Below is a small trained network, with its code and all its weights. Each question gives an input and a target symbol and asks what happens when units are switched off, that is, made to give their printed mean instead of their output.

import numpy as np


def w(rows, s, z=0):
    codes = np.array(rows[::2]) - 128.0
    scale = np.full(codes.shape[1], s)
    scale[-1] = z or s
    return codes * scale


def norm(h):
    return h / np.sqrt((h * h).mean(-1, keepdims=True) + 1e-5)


def f(y):
    return y / 2 * (1 + np.tanh(0.7978845608 * (y + 0.044715 * y**3)))


def softmax(a):
    e = np.exp(a - a.max(-1, keepdims=True))
    return e / e.sum(-1, keepdims=True)


def log_softmax(a):
    a = a - a.max(-1, keepdims=True)
    return a - np.log(np.exp(a).sum(-1, keepdims=True))


def net(x, mask):
    ids = ['Ξαβγδελ'.index(c) for c in x.split()]
    T = len(ids)
    res = E[ids] + P[:T]
    u = 0
    for l in range(3):
        q, k, v = (norm(res) @ M[l].T for M in (Q, K, V))
        z = softmax(np.where(np.tri(T) > 0, q @ k.T / 4**0.5, -1e9)) @ v
        res = res + np.where(mask[u], z, O[l][:, -1]) @ O[l][:, :-1]
        u += 1
        y = f(norm(res) @ A[l][:, :-1].T + A[l][:, -1])
        res = res + np.where(mask[u : u + 4], y, B[l][:, -1]) @ B[l][:, :-1]
        u += 4
    return log_softmax(norm(res)[-1] @ U[:, :-1].T + U[:, -1])


Q, K, V, O, A, B = {}, {}, {}, {}, {}, {}
E = w([
[217,111,162],'Ξ',
[116,29,160],'α',
[41,87,209],'β',
[145,105,206],'γ',
[127,253,136],'δ',
[141,168,168],'ε',
[107,35,203],'λ',
],0.013)
P = w([
[134,254,85],'0',
[218,116,136],'1',
[69,56,100],'2',
[109,148,95],'3',
[53,84,117],'4',
[99,190,145],'5',
[50,82,108],'6',
[152,200,149],'7',
[74,129,148],'8',
[170,219,159],'9',
[81,95,149],'10',
[168,221,170],'11',
[126,174,159],'12',
[61,160,143],'13',
],0.0066)
Q[0] = w([
[205,172,156],'0.h0',
[55,43,124],'0.h0',
[104,36,203],'0.h0',
[118,79,253],'0.h0',
],0.0047)
K[0] = w([
[1,117,124],'0.h0',
[116,10,86],'0.h0',
[104,109,142],'0.h0',
[139,181,164],'0.h0',
],0.011)
V[0] = w([
[151,244,162],'0.h0',
[16,131,120],'0.h0',
[141,208,121],'0.h0',
[162,114,138],'0.h0',
],0.011)
O[0] = w([
[34,6,120,255],'0.h0',
[157,94,186,106],'0.h0',
[11,52,122,198],'0.h0',
[1,23,87,127],'0.h0',
],0.0036,0.009)
A[0] = w([
[26,2,138,2],'0.n0',
[133,72,181,186],'0.n1',
[219,66,102,57],'0.n2',
[158,61,8,235],'0.n3',
],0.0046,0.00076)
B[0] = w([
[119,107,3,253],'0.n0',
[76,151,74,190],'0.n1',
[56,46,120,121],'0.n2',
[114,249,179,115],'0.n3',
],0.0055,0.0026)
Q[1] = w([
[139,234,164],'1.h0',
[151,113,171],'1.h0',
[2,242,120],'1.h0',
[221,251,70],'1.h0',
],0.0055)
K[1] = w([
[173,164,71],'1.h0',
[164,40,103],'1.h0',
[159,165,121],'1.h0',
[3,125,72],'1.h0',
],0.0061)
V[1] = w([
[168,77,133],'1.h0',
[128,79,125],'1.h0',
[214,254,143],'1.h0',
[197,207,108],'1.h0',
],0.0085)
O[1] = w([
[76,98,82,98],'1.h0',
[64,211,173,141],'1.h0',
[242,2,212,3],'1.h0',
[156,35,54,35],'1.h0',
],0.0078,0.0056)
A[1] = w([
[177,183,85,59],'1.n0',
[35,136,105,160],'1.n1',
[89,101,2,249],'1.n2',
[120,177,163,223],'1.n3',
],0.0089,0.0018)
B[1] = w([
[212,116,81,123],'1.n0',
[227,217,137,254],'1.n1',
[160,195,255,173],'1.n2',
[106,54,227,198],'1.n3',
],0.0071)
Q[2] = w([
[254,55,58],'2.h0',
[167,183,194],'2.h0',
[81,96,215],'2.h0',
[167,106,20],'2.h0',
],0.0091)
K[2] = w([
[40,202,121],'2.h0',
[124,38,97],'2.h0',
[127,148,250],'2.h0',
[94,227,140],'2.h0',
],0.011)
V[2] = w([
[57,144,47],'2.h0',
[65,165,237],'2.h0',
[110,182,33],'2.h0',
[220,1,122],'2.h0',
],0.0071)
O[2] = w([
[122,118,206,1],'2.h0',
[108,176,32,217],'2.h0',
[109,122,255,2],'2.h0',
[202,99,113,185],'2.h0',
],0.0096,0.0047)
A[2] = w([
[194,134,234,146],'2.n0',
[188,21,132,201],'2.n1',
[206,167,44,254],'2.n2',
[207,245,143,34],'2.n3',
],0.011,0.0018)
B[2] = w([
[174,212,161,167],'2.n0',
[201,75,206,146],'2.n1',
[22,1,99,255],'2.n2',
[253,92,114,238],'2.n3',
],0.0071,0.0078)
U = w([
[255,159,152,182],'Ξ',
[146,62,191,114],'α',
[93,156,110,7],'β',
[98,239,187,1],'γ',
[81,233,16,231],'δ',
[47,222,203,199],'ε',
[148,77,64,24],'λ',
],0.0098,0.0026)

Each question gives the input, a string of symbols that net reads in full, and the target symbol t.
The units are the heads (4 rows each of Q, K, V and O) and the neurons (one row each of A and B). Each row of codes is followed by its name. A weight is (code - 128) times the scale printed after its matrix; where a second scale follows, it is the last column's (O, A, B and U).
mask holds one flag per unit, layer by layer, with each layer's heads first. A switched-off unit (its flag False) gives its mean, the last column of its rows in O or B, instead of its output. The means were averaged over made-up inputs and are rounded, as every weight is.
A unit's drop is (log p(t) with every unit on - log p(t) with that unit switched off) / (log p(t) with every unit on - log p(t) with every unit switched off).
The circuit of an input: a set's keep is (log p(t) with only the set's units on - log p(t) with every unit switched off) / (log p(t) with every unit on - log p(t) with every unit switched off). Starting from the 12 units with the biggest drops (on a tie, the unit counted first), units are removed one at a time, each time the one whose removal leaves the highest keep (on an exact tie, the one counted first), for as long as the keep stays at least 0.8.
circuit, biggest first: the units of the circuit, biggest drop first
unit that matters most: the unit with the biggest drop
k most important neurons: the k neurons with the biggest drops, biggest first
top k neurons in layer l: the k neurons of layer l with the biggest drops, biggest first
drop of u: that unit's drop, to one decimal
input λ δ α δ ε β ε δ ε, target λ: circuit, biggest first -> 1.h0, 0.h0
input Ξ λ λ δ δ δ δ λ ε γ δ α δ Ξ, target Ξ: 3 most important neurons -> 0.n3, 1.n3, 1.n1
input ε λ Ξ Ξ, target ε: circuit, biggest first -> 0.h0, 1.h0, 2.h0
input λ α β, target λ: circuit, biggest first -> 0.h0, 1.h0
input α δ β δ β δ Ξ Ξ, target α: unit that matters most -> 0.h0
input ε δ ε β Ξ δ δ λ δ δ Ξ, target ε: circuit, biggest first -> 0.h0, 2.h0, 1.h0
input ε β ε δ δ δ ε Ξ γ, target ε: circuit, biggest first -> 0.h0, 1.h0, 2.h0
input γ Ξ λ δ ε δ δ δ Ξ δ ε γ, target ε: circuit, biggest first -> 2.h0, 1.h0
input α δ Ξ ε δ δ Ξ δ δ, target α: circuit, biggest first -> 1.h0, 0.h0, 2.h0, 2.n2
input δ δ Ξ Ξ δ Ξ δ ε Ξ γ α, target δ: circuit, biggest first -> 0.h0, 1.h0
input δ δ γ δ δ Ξ α Ξ δ Ξ β λ, target δ: circuit, biggest first -> 0.h0, 1.n3, 2.h0
input Ξ δ λ ε, target Ξ: 3 most important neurons -> 0.n3, 1.n3, 1.n2
input Ξ λ δ δ λ Ξ ε δ δ Ξ Ξ, target Ξ: 4 most important neurons -> 0.n3, 1.n3, 1.n2, 1.n1
input ε δ ε δ Ξ Ξ β δ ε, target ε: circuit, biggest first -> 0.h0, 2.h0, 1.h0
input Ξ δ ε δ λ α Ξ δ γ ε, target Ξ: circuit, biggest first -> 1.h0
input α δ ε Ξ δ Ξ, target α: 2 most important neurons -> 0.n0, 2.n2
input Ξ δ λ ε δ α λ, target Ξ: top 3 neurons in layer 0 -> 0.n3, 0.n1, 0.n0
input δ δ α, target δ: drop of 0.n0 -> 0.2
input ε λ δ δ λ δ λ, target ε: drop of 1.h0 -> 0.6
input λ Ξ λ ε ε δ δ λ Ξ β, target λ: drop of 2.h0 -> 0.9
input λ δ ε Ξ ε δ Ξ δ ε γ δ Ξ δ, target λ: top neuron in layer 2 -> 2.n2
